Known rows, with every way that one mark hangs from another:
(tibap (mafu (mozur gekod tekag)) tuge): [ -23 -121  109   90   81   44  -70 -121 -174  -79   97   80  337 -360
  -33   78  159  -95  -36  118   -9  -41 -114   86    6 -187 -431   90
 -142   28  -77  -75  163   20   22  107   82  356  -71 -232   94 -158
   40  110   57 -162  255   -9  -31  -16 -230  -40  280    7   24 -123
 -116]
(rarizi bolodug (pido mozur)): [   1   -5   43  -49 -255  -66 -332  138  372  177  -15   21  128 -258
  -38  -82   92  150   69   64  116  -46  -72  126  -57  -94 -673   38
  -43  -57    9    2   -4  -73   42  -25 -247   97   96 -117   68  -42
  109   51   69  -39  -48  -54   17   13 -165  -49    6 -113   34  -90
 -115]
(dufa (sosel (pido (natul rarizi)))): [ -45   17   -6  -38   51   23 -161   35  120  -34  -54   58  142  179
  -25   82 -218  108   36   31  -91  199  126  -90  -24    1 -124   47
 -114   71   78  -61   15   93  -41   34  -97   26  -80  154   -6   36
   52  -92  221   56  357 -104  -18  -91   33  -24 -253   10   41  -45
  119]
(pivito (mezo (radafeg (bokib tuge) rarizi))): [ -10  -99   59   53   14   -6   -2   62   31 -302   11   -1   51  201
   71  -31  116  140   24  -17 -307   34   82 -151   46   13  -17  -18
  -36   37  -41  -98   -8   13  216    4   -2 -181   70  190   45  -29
 -102   30  -29 -137   66  -58   79 -123    5 -163 -388  226  -41  -35
  -34]
(bokib (mezo bemisem gebebe radafeg) pivito (tuge dunep)): [ 116 -238  210  129 -137  -14  -79  194  -40 -389 -109   40  122  -65
   82  -85  464   -3  -10   -5 -187  -24 -121   14   69   59   -1 -152
   69    5  105  -30  -67   59  203  247   21 -451  316  131  -35   81
 -346   30  -62 -415 -194  -65   90  -96 -233  232 -311  127  245  114
 -218]
(pido mozur (natul bemisem (rarizi bolodug) tekag) sosel): [ -93  178 -394 -157   88   51 -387  279  241  277  102  105   13 -292
   67  -82  -87   48  -63   40 -180  163  134   91 -110  115  -14   41
   32   65 -232 -148  -29 -107  -91 -190   38  162 -120  267  101  -64
   77 -102  349 -252  342 -102   36 -191 -241  116 -424   42 -315 -149
  396]
(rarizi (bolodug sosel) (mezo (radafeg dufa)) pido): [  77  -53  -65  -84 -265   -9 -435  593  241   15   39  -13 -118 -170
  -84  206  -22  -83  177  -16 -166   78 -118 -242  -35 -162 -616   13
   -8   13  152   63  -28  -24   33   90 -204  -25  134  -79   16  -16
  -17  -12  -80  -14  620 -203   59   60  -89 -337    6   99  102  -71
 -200]
(dunep gebebe (pivito (mezo (radafeg bolodug dufa rarizi)))): [   1  -65 -317   41   48   25   72  -23  -93 -465 -123  119  206  112
  162   31 -123  462  -34 -151 -109 -111  -35 -286  -29  313 -519   -5
  -46  105  -48 -160  -71  101  145 -207  -54  -14  110  101   13  -59
    9   66 -308 -123  199 -132  107  -37  -38  -41   57  150  -34   -6
 -168]
(bokib (pivito dunep (mezo radafeg)) tuge): [ -30 -425  241   85   -1   71 -126 -120  114 -241  -34  188  304 -230
   82   20  375 -105   69   36 -208  -89   25 -107   34   76  100    8
    4  -56   39 -130   15  -80  164 -177  123 -363  173  101  -10   49
 -280   59  -78 -245   55   33   75 -117 -186   67 -380   39  110  -16
 -146]
(mafu (mozur tibap) tuge): [ -60  326  -48 -107    6  -41  -37  -86 -104   82  154   47   90  -26
  -69    3  469 -101   17   71  -78  149  -34  -70   -6  -20 -439  -43
  -41   10   62 -205  133   94  -38  157   34   67  -30   55   51  -69
   15  -14  219  -95  242   79   52  -65 -199  -72  163   47   32    6
   40]
(dufa (sosel (natul bemisem) (pido mozur))): [  -8  -59  144    2   20  -34 -175    0  165  -92  -77   70  190  296
  -66   17 -290  208    3  130   16   17   81 -112  -16  -22 -148   44
 -143  129  175  -72   32   60   50   54 -186  133  -41  203   25   56
 -107 -154  170  -20  468 -102  112  -30   -9  -17 -196  111  -15 -102
   20]
(pivito (mezo (bokib tuge) gebebe (radafeg dufa rarizi))): [  77 -335  -20   23   -2   46 -100  240  -14 -258   -4  -30  -23  228
  200  170  288  246    1  -45 -343  148  -38 -220   66  113 -423  -62
   45  109 -100  -50  -48   -8  216  126    2 -203  216  232   -1  -15
  -78   -2 -215 -127   13 -164   13 -125 -166 -166 -446  300   91  -32
  -73]
(natul bemisem dufa rarizi (sosel (pido mozur))): [ -58  443 -279 -216 -110  158 -104  337  131  170   -2 -145  272   38
 -172  -36  134  309 -171   61  123  -17  181 -216  -96  121  124  156
  113  297 -119  206   20 -119   14  -42 -256   89 -246  432    3 -115
  238 -138  332 -229  373 -138  187  -94 -217 -205 -344  211 -189 -225
  214]
(sosel (natul dufa (rarizi bolodug mezo) tekag)): [  53  352  -74 -166   31   -5 -245  250  241  104   31  227  171 -288
 -193   10 -242  179  -42   46  243 -161  116  -64 -144  -85   31   59
   46  160   16  -46   38  -58   80 -165 -273  208  -72  170   22  -21
 -120   11  -58   49  440 -140  117 -110 -187 -226  -67   51 -238 -192
  191]
(rarizi (dufa (sosel natul)) (mezo bemisem radafeg) pido): [  93 -154   58  -91  -97   26 -289  519  180  -21 -132 -114  -15   61
  -86   15 -192  -66  108    3 -110  288   26  -98  -15 -128 -202    7
  -77   80  256 -157    9   -9   42  268 -134  186    7 -240  -15   -2
  -84 -153 -271  -27  712 -378  174   33  -68 -382 -171  192  190  -74
  -64]
(gebebe bokib (pivito (mezo (radafeg bolodug)))): [   3  113   27  -53  177   23  208 -108  163 -410  -23   -6   73   -9
  118 -238 -577   15   32 -180 -114 -103  -84   -4   52  -20  239   47
   49   -9  -69 -123   53   79   51 -175   -5 -368   35  -32   99  -28
 -121 -132  -68 -117  123 -193 -112  -67  -57  -82 -260   41  -44  -10
   66]
(gebebe (bokib mezo pivito)): [  42  146   73  100   34    1  190   26   25 -290    7  118  121   44
  -21 -189 -296   71   73  -40  -11 -110  -50   70   21   64  420   43
  -10    1   32  -16   -2   24   61   -7   38 -299   49   16   84  -13
  -95   38   -3 -188  -39 -218   12  -45  -53  133 -282   32  -44   82
 -135]
(mozur gekod (tibap tuge)): [ -91 -110   64  -21   12   11   23 -136 -120   89  -50   72  124 -372
  -60  -66  143 -210  -86   -9 -136  185  -16 -136   50 -144 -210  135
   51   16   -3   37   73   44   45  186   34  172 -256  141   44  -29
  164   87  -65  -76  225   42   47   43 -303  -18    6  -28  -46 -149
 -237]
(tibap (mafu (mozur tekag)) (tuge (dunep (gebebe pivito)))): [ -19  -21    6   76    3   98  -62 -272  -49 -175   71   67  280 -329
  -22  175   -5  -70  -13   73  111  -77  -90   69   -1 -185 -500   48
 -144  -10   -1 -155  179   74  -51   -4   54  254   37 -127   51 -150
  -77   58  -62 -127  336  -32  -78  -16 -214   65  624   -9  126 -107
 -139]
(pivito dunep (mezo (radafeg (dufa sosel)))): [ -37 -365  -37  -25  -20  117 -252  100  174 -263    5  -60  -53   54
   52  191  288   35   20   54 -472  -14  118 -241   65   52 -159  103
  -66   51  -15 -287   60  -74   29  -29   84 -197  179  206   -1  -14
 -142  102 -185  -60  478  -92   58   17   10  -79   29  126  151  -54
    9]
(natul (rarizi bolodug mezo pido) tekag): [ -39  260  -60 -186 -110   -9 -322  387  283  140   60   95  135 -240
 -165   53  -58  101   25   30   98  102   99  -19 -107 -204 -180    9
   98   68   12  -53  -31  -55  103 -236 -244   97  -17   -6   20  -96
   66   24  -40   36  364 -243   94  -97 -186 -207 -205  169 -155 -169
  180]
(pivito (dunep (gebebe (bokib tuge))) (mezo bemisem)): [ -59 -473   16   35  -18  140  -80  -83  179 -448 -150  -57   29  -46
  139   -2   19  108   11  102 -422  -48  192  -91   45   72  -99   81
   46   76  102 -294   79  -62  222 -127   90 -140  167  143  -11  -18
 -168   90 -124 -205  245 -166  128  -77  -52  -43  188  211   86  -19
  -73]
(tibap (mafu (mozur gekod))): [   1 -103  -87   63   70  -24  -27    0  -42  -31   30   18  233 -168
  -40  -19  183   25  -15  197  -91  -89 -155  165   11  -39 -333   16
  -96   24  -29  -80   71   44  -46   80   13  277   -2 -153   55 -102
    0   72   24  -99   62    0  -53  -64   -9   -4  180   58    4   -4
  -10]
(natul bemisem (rarizi mezo) tekag): [ -85  210  -99 -167   46   60 -182  408   53   30  103  -41   46  105
 -112  -23   29   15  -83    4 -137  100   78 -133  -59 -129  317  -20
  192  180   54  -46  -32  -70  161 -269  -94  110 -135  112    7 -131
  -39  -66  -34  -97  511 -217  200 -120 -119  -92 -199  413 -254 -184
  312]
(dunep (gebebe bokib) (pivito (mezo (bemisem sosel)))): [ -18  -41 -279   76   81   85  192  -17    3 -444 -246   84  230   72
  144 -142 -450  340    6  -56 -159 -131   92 -101  -31  264 -304   83
   -7  150    5 -120  -40   94  181 -133    8 -132   75  104   21  -63
  -12  -55 -172 -183  213 -286   98  -64  -71   50   44  219  -87   14
 -192]
(tuge (dunep gebebe (pivito (mezo bokib (radafeg dufa))))): [   4   26 -239   71  -61  128  -42    9   49 -117  -97   20   59    7
   48  139  137  102   22  -20 -213  -17  -14 -264    5  142 -424   18
   -9   53    4 -170  -39   97  -13   -4    7  -34  169  268  -44  -68
  -84    0 -379   -4  300 -108   51  -16  -32  176  308  113   94   -8
 -171]
(dufa (sosel (natul bemisem tekag) (pido mozur))): [  -6  -22  113  -30   63  -14 -210   10  143  -97  -72  100  218  271
 -104    9 -288  223   -7  156   16   34  127 -100  -32  -55  -80   41
 -132  143  133 -104   22   39   86   25 -175  110  -83  229   32   50
 -130 -162   98   -1  522 -172  127  -38  -79    1 -250  117  -71 -113
   78]
(bolodug (sosel (natul bemisem dufa (rarizi pido)))): [  25   59  -82  -93  -60   50  -35  140   28  129   -3  121  194 -118
 -156  182 -191  -11   15   48   30  -96   93 -434  -75  -46  -13   32
   32  151   69  148   11   26   16  -30 -180  175 -196  247  -21    7
   34 -104  218 -191  509 -155   85  -63  -72 -147  -56   18 -121  -42
   47]
(mafu (tuge (dunep (gebebe (bokib pivito))))): [ -33  133 -116   24   36   60   31 -173  -34   72   96   34   -5 -129
   -3   20  189  -88   73   47  -21   45   37 -215  -27  -20   81  -44
   13  -26   41 -110   76  139 -106   83   83  -32   59   57   14  -85
  -54  -63  -59  -50  237   52   66  -69  -97  109  283    7   47   35
  -24]
(bemisem (sosel (natul rarizi))): [  36   90   -9  -13  150  -70  -28   70  162    4  -52  184   78 -203
  -60   86 -391   94    6   64  197 -221  132    6  -50   59   24   72
  -55   60  -14   73  -19   25  -30  -99  -50  120  -46  199  -18    9
  -73  -58  279  -25   66  -84  -11  -22  -41  -74 -131  122 -215  -45
   88]
(dunep (gebebe (bokib tuge)) (pivito mezo)): [ -73 -134 -204   87   21   88  227 -141   34 -367 -228  168  390   25
  145  -65 -419  316   14  -27  -68 -117   69 -154  -54  216 -235   60
   -8  101   33 -150   -9   90  167 -197   27 -139  108  123   44  -48
  -40  -51 -230 -166  188 -190  124 -142 -101   56 -150  156  -45    8
 -223]
(tuge (dunep gebebe (pivito mezo))): [ -56   54 -206   67 -106  102    6 -137   93 -113 -137   58  120  -71
    8  119  -30  110   20   -1 -137  -48   58 -193  -26  108 -275   21
  -18   33   73 -170  -28  123    7 -111   16   -9   95  237  -48  -38
  -42    6 -264  -29  248   -3   84  -37   11  231  413   30   43    3
 -148]
(bemisem (sosel (natul (rarizi dufa mezo) tekag) pido)): [  61  200  -52  -68  147  -48 -183  147  192  -27 -165  201  122 -151
 -143  177 -424  196   32  118  243 -120  221   29  -63    7  -61  100
  -65  116   35   26  -23  -21   78  -86 -143  235  -81  182  -26   26
  -95 -142  192   43  230 -215   69    5 -129 -208 -216  145 -248  -61
   36]
(dunep (gebebe (mezo (bokib pivito tuge) radafeg))): [ -40 -220 -198   80   98   -3   23   49  -93 -277  -61  121   92   29
  135  150 -201   91   -7  -14 -120  -16   33  -81   33   56 -314  -47
   54   22   82  -96  -27  -11  140  183  -15   36  227  103  -36  -22
 -232  -79 -215  -96  259 -188   50  -36  -21  -16    2  230   29   10
 -190]
(dufa (sosel (natul rarizi tekag))): [ -14   36   86  -57  107  -10  -64   25  135  -20   18  168  217   76
 -111   32 -406  113   -8   81   90   49  158 -175  -62  -79  159   13
  -92  108   53  -92   25   86  -46  -28 -105   58  -78  242    1   33
  -75  -77   56   49  550 -157   41  -98  -28  -29 -289   90  -76 -109
  258]
(rarizi (pido mozur (natul dufa sosel))): [ -46   17 -175 -101 -123  104 -207  144  158  254   11   14  156 -258
  -67   23   37   72   49   24  -31   97   44   86 -118  145 -263  124
 -104   -9  -99   -8   -2  -45  -65  -58  -20   32 -201  -33   81  -78
  177    5  122 -142  -39 -171   18  -88 -155   -4 -102 -136  -27  -42
  -86]
(radafeg bokib mezo rarizi): [   0  204  290   56  251   56  159   10  -23 -554   77  -46 -108  325
    7 -271 -253  333  175 -126  -94  -21  -99 -146  -38  108  324  -36
  -95   23  -30 -180  -24    0  105  -76    8   -6 -231   14   40 -102
   30  100  111   24   -2  -23  -66 -130   98  -68    2  110 -118   77
  -56]
(mozur (gekod tekag) (tibap (tuge (dunep gebebe)))): [-128 -110   46    2   20   34   76 -181 -154   53   12   67   32 -484
  -50    7   86 -226  -40   28 -200  261   79 -237   40 -172  -92   66
   24   14    7  -50   51   85   68  -24   54  131 -321  251   -2  -56
   75  100 -164  -29  298  120   17   -9 -385  142  149  -75  -84 -163
 -123]
(rarizi (bolodug (sosel pido)) (mezo gebebe)): [  69   11  -96  -58 -232  -33 -346  392  205  -91  -70   52 -155 -156
   10  217 -269   75  126   33 -172   99  -10 -116  -49 -151 -475  -44
   88  123  165  160  -22   17  139   98 -216   64  193  137  -44   83
   24  -98  103   48  524  -31   48    7 -101 -166  164   81   36  -39
 -129]
(mezo bemisem gebebe radafeg): [ 146 -213 -145  -48   -9  -54  -83  355 -237 -220  -44 -257 -259  140
  199 -111  380    1 -150  -64 -275   91   10  -22   86  -14 -341 -195
  140  152  -12   47  -31   80  104  468 -112 -151  230   -2  -34  -16
  -21 -135 -133 -193 -110 -175  -62    5 -152  -30 -114  281  231   43
  -15]
(gebebe (bokib (mezo (radafeg rarizi)) (tuge dunep)) pivito): [  -5  128  209    7  138   12  274  -78  216 -425  -63   52  196  -35
   58 -230 -518   -4   53 -138    8  -65 -142   57   29 -109  350    0
    7  -55  -25 -118   41  112   11  -31   17 -388   77   42   79   28
 -240  -65   12 -174  -21 -154  -81 -121 -160   57 -398   21   75   71
    9]
(dunep (pivito (mezo (gebebe (bokib tuge)) (radafeg dufa)))): [   7  -61 -106   23   -7   69   33  131  -17 -253 -145   44  222   86
  139  -30   19  206   18 -100 -177  -74  -40 -174  -21  200 -335   15
  -13  119 -108  -98  -44   75  107  -48   17 -265  130   80   45  -49
    4  -61 -228 -156  103 -131   29  -94 -155   42 -345  140   45    0
 -131]
(natul dufa (rarizi mezo pido) sosel tekag): [ -43  448 -287 -295  -97  218 -122  467  145  208   66   21  246 -295
 -304  124 -138  194  -37   43  184  159  252 -149 -177    8  294  156
   72  214 -156   70  -22 -108  -29 -159 -130  -99 -304  280    0 -111
  216  -43  -12  -37  602 -343  154 -118 -287 -308 -364  150 -210 -201
  222]
(dufa (sosel (pido (mozur (gekod tekag) tibap) natul))): [ -83  -66   14  -32   62   12 -140  -29   77   -5  -55   62  128   37
   -3    8 -202   79   42   81 -225  271  107  -11  -19   -2 -228   66
 -158   56   21 -113    9   76   -2   -1  -57   28 -177  226   18   48
   51  -58  183   39  393  -59  -21  -73 -135   89 -247  -66  -18  -70
   45]
(mezo (gebebe pivito) (radafeg bolodug)): [ 116  -91 -121 -103   89  -81   33   61 -102 -323   26  -76 -147  -99
  241  -53  -40  102  -94 -209  -36  -32 -171  -63   61    3 -175 -192
  132   45  -83    8  -25  122  -24  105 -118 -186  194    1   12   -1
    1 -139 -138  -45  -78  -34 -175   -5 -136   -6 -126   54  150   42
   67]
(mozur gekod tekag (tibap mafu (tuge dunep))): [ -98  -45   45  -31  -17  107    9 -186 -136  167 -138   13  176 -528
  -54   45  202 -333  -58    7   21  133    0   22    6 -387 -497  133
   26   30  -31  -60  116   35  -51   47  118  292 -270  131   50 -107
  207  167 -264  -66  615   28    9   -5 -470  126  283   -9  -98 -222
 -293]
(tuge (dunep (gebebe bokib mezo) pivito)): [ -88  195 -163   81    2   99   92 -114   72 -209 -126   50  107  -89
   21   65 -379   41   72  -54  -78 -117   38 -116  -32   61 -138   21
  -14   21   74 -219  -12  138  -55   -7   33  -13   72  196  -21  -78
  -52  -49 -256  -20  319 -103   -1  -42   -6  276  338   69   16   33
 -129]
(bokib (mezo bemisem (radafeg bolodug rarizi))): [ 119   83   98   36   11 -132  -25  297 -102 -551   15  -54 -106  145
   79 -202  145  245  -65  -73 -243  -96 -136   74   67   40  -53  -79
   26   14  -33 -118  -78   36  237  106  -73 -127  129  -28   27   25
 -108  172  141 -221 -231 -150  118   27  -13  -90 -148  163   22   68
   23]
(sosel (pido mozur (natul bemisem dufa tekag))): [ -19  158 -203 -104   35   72 -335   74   56   66  -70   18  126   16
  -41  -12  167  191  -43   60 -124   36   74  132  -64   95 -292   95
  -40   98  -46  -73    9  -85  141  -59 -140  143 -170   79   64  -35
   10  -75  134  -79   19 -153   68  -65 -200   14  -85  -53 -128  -58
  -33]
(natul bemisem (dufa (sosel pido)) rarizi tekag): [ -50  308 -196 -258   80  190 -172  262   95   76   14  -59  295  158
 -199  -49   78  290 -147   11   53   90  164 -247  -70  -58  203   88
   98  302  -13  -40    7 -108   66  -92 -262  -14 -317  368  -12  -85
   94  -98   26  -37  735 -252  127 -125 -250 -137 -349  163 -179 -215
  398]
(tibap (mafu mozur) (tuge (dunep (pivito mezo)))): [ -16   36   56  136  -58   83 -153 -150    1 -183   88  111  358 -290
  -51   89  181  -17   32  144 -110 -168 -122   46    0  -49 -461  104
 -169  -11  -80 -181  126   88   37  -26   65  131   47 -126   73 -159
  -41   66   38 -151  105  -26  -20  -30 -153   81  409   16  122 -105
 -134]

Rows:
[ -69   74 -144  -28   13   63  -20 -177   50   50   38    7  -13  -95
    4   90  165  -34   49   37  -88   84   43 -231  -25  -38  -87  -20
   12  -23   28 -149   79  133  -52   15   67   -1   72   45   -2  -55
 -100  -76  -44  -47  304  116  102  -63  -44   29  414  -12   47    6
   23] | (mafu (tuge (dunep (gebebe (pivito mezo)))))
[  -6 -305  337  128  -54   35  -53  -39  144 -336  -80  260  328 -200
    2  -23  250   48   96   57  -61 -116  -88   43    7   92  228   25
  -25  -71   68 -103  -17  -95  167 -151  115 -308  184   46    3   97
 -321  184   65 -273  -76   22  144  -81 -152  187 -267  -56  112   80
 -195] | (bokib mezo (pivito dunep) tuge)
[ -33  107 -190   60  -63   90   41 -136   43  -52 -110   51   99 -112
    5   74  -27   58   16  -19  -24  -47   12 -163  -36   81 -238  -12
  -14   21   59 -123  -29  133  -81  -51   -4   49   74  195  -53  -42
  -10   -6 -255   26  198    2   28  -15  -20  273  419   -3   77   23
 -131] | (tuge (dunep gebebe pivito))
[ -23  211 -180 -126  -18   62 -313  -67   35   68  -81  110  163 -155
  -58   32  108  145  -43   46  -29   80  116  189  -61   54 -481  146
  -73   48 -101  -92   49  -66  125  -34 -136   83 -189  138   77   -7
   72  -27  134  -39   -7 -183   14  -28 -347  -33  -92 -136  -84  -93
 -176] | (sosel (pido (mozur (tibap tuge)) (natul dufa tekag)))
[ 176  -20  190  -36  166   86 -247  427   43 -573   20 -194 -297  286
  159 -152   77  497  118 -207 -140   25 -328 -194  -18  247 -532  -66
   27  117  -93 -123  -67  -70  156   75  -88  -14   -1  -84  -35  -68
   32  151 -117  -42  -47 -148 -136  -50 -183 -194  151  146   62   11
   -6] | (radafeg dufa (mezo bemisem bokib gebebe) (rarizi bolodug))
[  45   70  -13  -14  171  -32  -94   13  120   -6 -123  172  130 -284
  -88   89 -313  248   16  140  137 -181  135   74  -49  110 -187  142
 -154  115  -46   33  -20  -34   61  -53 -131  151 -170  241   -3   40
  -81  -71  272    1   97  -43    5   25 -207  -64 -103  -52 -241  -46
  -61] | (bemisem (sosel (natul dufa) (pido (mozur (gekod tekag)))))
[   0  280  -60 -187  -26  135 -127  325  145  -20  -12  -71  134   44
 -111   39 -154  231  -47  -50    5  155   76  -74  -60   27  -97  105
    4  232   47  -65   25  -33   -7    3 -267  -44 -114  219  -54   -4
   91  -22  162   16  679 -193   51  -69 -109 -327 -140  135   11 -148
  157] | (natul (dufa (sosel pido)) (rarizi (mezo bemisem)))
[  32  -98   20   51   -6   91  -15  177   -1 -218 -199   54  212   83
  178 -115  157  201   45  -52 -293   27  -65  -80  -16  189 -490    6
   68  139 -116  -63  -95   34  257  -58    1 -167  132   46  -12  -22
   -3  -61 -126 -127    1 -146   80 -109 -165   85 -193  181   35  -23
 -112] | (dunep (pivito (mezo bemisem (bokib tuge) gebebe)))
[  -8   52  -52 -148 -249    8 -309  120  378  409 -233  -26  229 -501
  -83  -99  108   35   54    8  224  168   -9   76  -75 -229 -802   95
   -8  -11   -2  -29   47 -157  -25  116 -208  465  -80  -65   47  -48
  286   58 -220  -27  409 -101   72   41 -426 -120  -24 -242  -19 -145
 -136] | (rarizi bolodug dufa (pido (mozur gekod tekag tibap)))
[ -64  180 -385 -204   86  140 -313  132  123  187   -9   57   60 -294
  -14 -180   51   31  -68    7 -251   10   51  283 -116  143 -192  164
   12   73 -183 -102    3 -150   44 -184   53   -9 -338  312   94  -59
   51   12  118 -138  200 -226   21 -106 -434  160  -60  -38 -289 -144
   71] | (pido (mozur tibap) (natul (bemisem sosel) dufa tekag))
[  32 -296  162   26  110  114  -47  118    5 -296  -31   45  -12  -50
  131  -11   87  101   90   31 -206  -47 -143  -59   -6  121  -32  -34
  113   22   45 -162  -30  -91  129   33   94 -175  116  -18  -55   -9
 -118  -57  -49  -37  -43  -74  -42  -93 -129  129   36   64  130   80
 -199] | (radafeg (mezo (bokib (pivito dunep) tuge) gebebe))
[  -7  394 -291 -269  -12  153 -255  374  166  182   65   -2  227 -203
 -187 -102  153  162 -122    3   17  -75  100 -287 -109 -131   91   63
  221  257 -103  104    1 -167  104 -131 -285   66 -242  362  -11  -97
  112  -30   69 -104  651 -185  115 -114 -329 -143 -160   67 -266 -221
  423] | (natul bemisem dufa (rarizi (bolodug sosel)) tekag)
[ -47  -91  276  -13  147   87  213 -139  320 -426 -117   88  228 -151
   74 -214 -503   -8   97  -67  -19 -102 -105  104   12  -73  377   87
   18  -40  -26 -173   87   -4   12 -173   77 -344   91  -30   80   37
 -245  -13   43 -138   76 -142  -61 -100 -155   79 -240  -44   95   65
    8] | (gebebe (bokib mezo tuge) (pivito dunep))
[  -2  -73 -230   42   -8   32  -60  -77   10   61   25  -10   64 -156
   10   33  220   17   42  210   33 -116  -51   72  -35 -101 -214  -11
  -29  -30  -65  -88   79   88 -100  -10   51  128   94 -137   40 -118
  -38   -4  -75  -27  114   21   23  -76  -52   21  369   67   51  -25
  -34] | (tibap (mafu (tuge (dunep gebebe))))
[  28  118 -169 -107   62  147 -129  211   86  -13  -99 -109   36   49
  -82  -41   85  200  -50  -15   25 -134    7  -52   -9   98   12  143
   48  194   57   97  -17 -146   74    2 -108  -50 -240  200  -19  -33
   17  -84  120  -53  283  -51   83   20 -151 -104   22   67 -137  -96
   27] | (natul (bemisem (sosel pido)) dufa)
[  35  -52 -127 -102  -94   47 -159   56  235  308 -147   65  171 -243
 -102  111 -212  143   63   88  334  178  124  -10  -64   42 -177   61
 -135    2  -43 -155    1 -121 -132   75  -52  311 -112  -57   50    4
  106 -150 -120 -118  314 -217   86   21 -221 -165 -328 -159  -30  -22
  -21] | (rarizi dufa (pido mozur (sosel (natul tekag))))
[-126    8  119    2   36   44   70 -133 -143   72   -2   92  101 -498
  -56  -68  138 -252   -5   -9 -225  228   29 -223   22 -152 -107   87
   11   18  -66  -57   24   94   68  -74   65   76 -353  209   10  -65
  114   94 -138  -20  266  129    7  -15 -419  195   48 -104  -95 -169
 -105] | (mozur (gekod tekag) (tibap (tuge (dunep pivito))))
[ 132  146  -38  -77 -178   27 -427  475  280  -43 -204  -59  -88 -214
  -52  -16 -214  -34  156   35 -167  150   -1  -74  -44 -161 -385   33
   72   95  122   80   12 -110  172  182 -202  312   91  -51  -72   81
   -8 -103   31    6  668 -171  142   80 -157 -377  146  -10   31  -64
   -2] | (rarizi (bolodug (sosel pido)) dufa (mezo bemisem))
[ -31 -500  258   78  -48  105 -111 -179  137 -243  -85  182  286 -232
  110   79  277   12   95   18 -131  -27   22 -104   10  128   62  -16
   22  -10   62  -86    9  -64  167 -216  128 -339  152  123  -24   60
 -203   57  -90 -247   19   76   45 -154 -214  132 -276    7  115    4
 -152] | (bokib (pivito dunep (mezo gebebe)) tuge)
[ -34  199   74  -42  -54  -24  -40 -116  -76  -91  103   72  150  -67
  -78   41  180  -82  -39    6  -41   89  -41   11   37  -12 -432   21
  -73   12   92 -136  112   29   33  113  -12   66  -62  108   37  -36
   17   48  153 -104  126  -21  -30    7 -192  -40  121   25   61  -47
  -77] | (mafu (mozur (tibap tuge)))
[  24  192 -236 -173  133  181 -214  205   61   -2  -73  -46  121  -32
 -144  -73   84  265  -84   61   12 -109   87   36  -50   57   75  148
   45  217  -71    9  -34 -205  144  -61  -95  -80 -303  280   11  -47
  -20  -96   16  -45  376 -211  112   12 -333  -42  -95   69 -261 -124
  123] | (natul (bemisem (sosel (pido mozur))) dufa tekag)
[  10 -212  -49  -96   41   54   25  -67   89 -143  -80  -36  -64  -82
  134   66 -113   90   -2 -128    7   97  -38  -48    6    3 -125  -77
   71   82  -27   17   19   50  -60    8  -40  -77  100    7  -27   25
   10  -90 -138  -14   76   26 -149  -29 -115  123  190  -41  171   42
   19] | (mezo (gebebe (pivito dunep)))
[  20 -129  326  101 -155   25  -74  124  133 -283 -158  -31  108  -45
   -6  -87  217    3   21  109 -162  -42  -83  114   26  -26   14  -15
   20  -42   98 -151  -15    3  194   81   71 -227  162  101  -21   78
 -294  105  132 -259 -158  -12  170  -83  -99   87 -118   73  122   66
  -67] | (bokib (mezo bemisem) (tuge dunep))
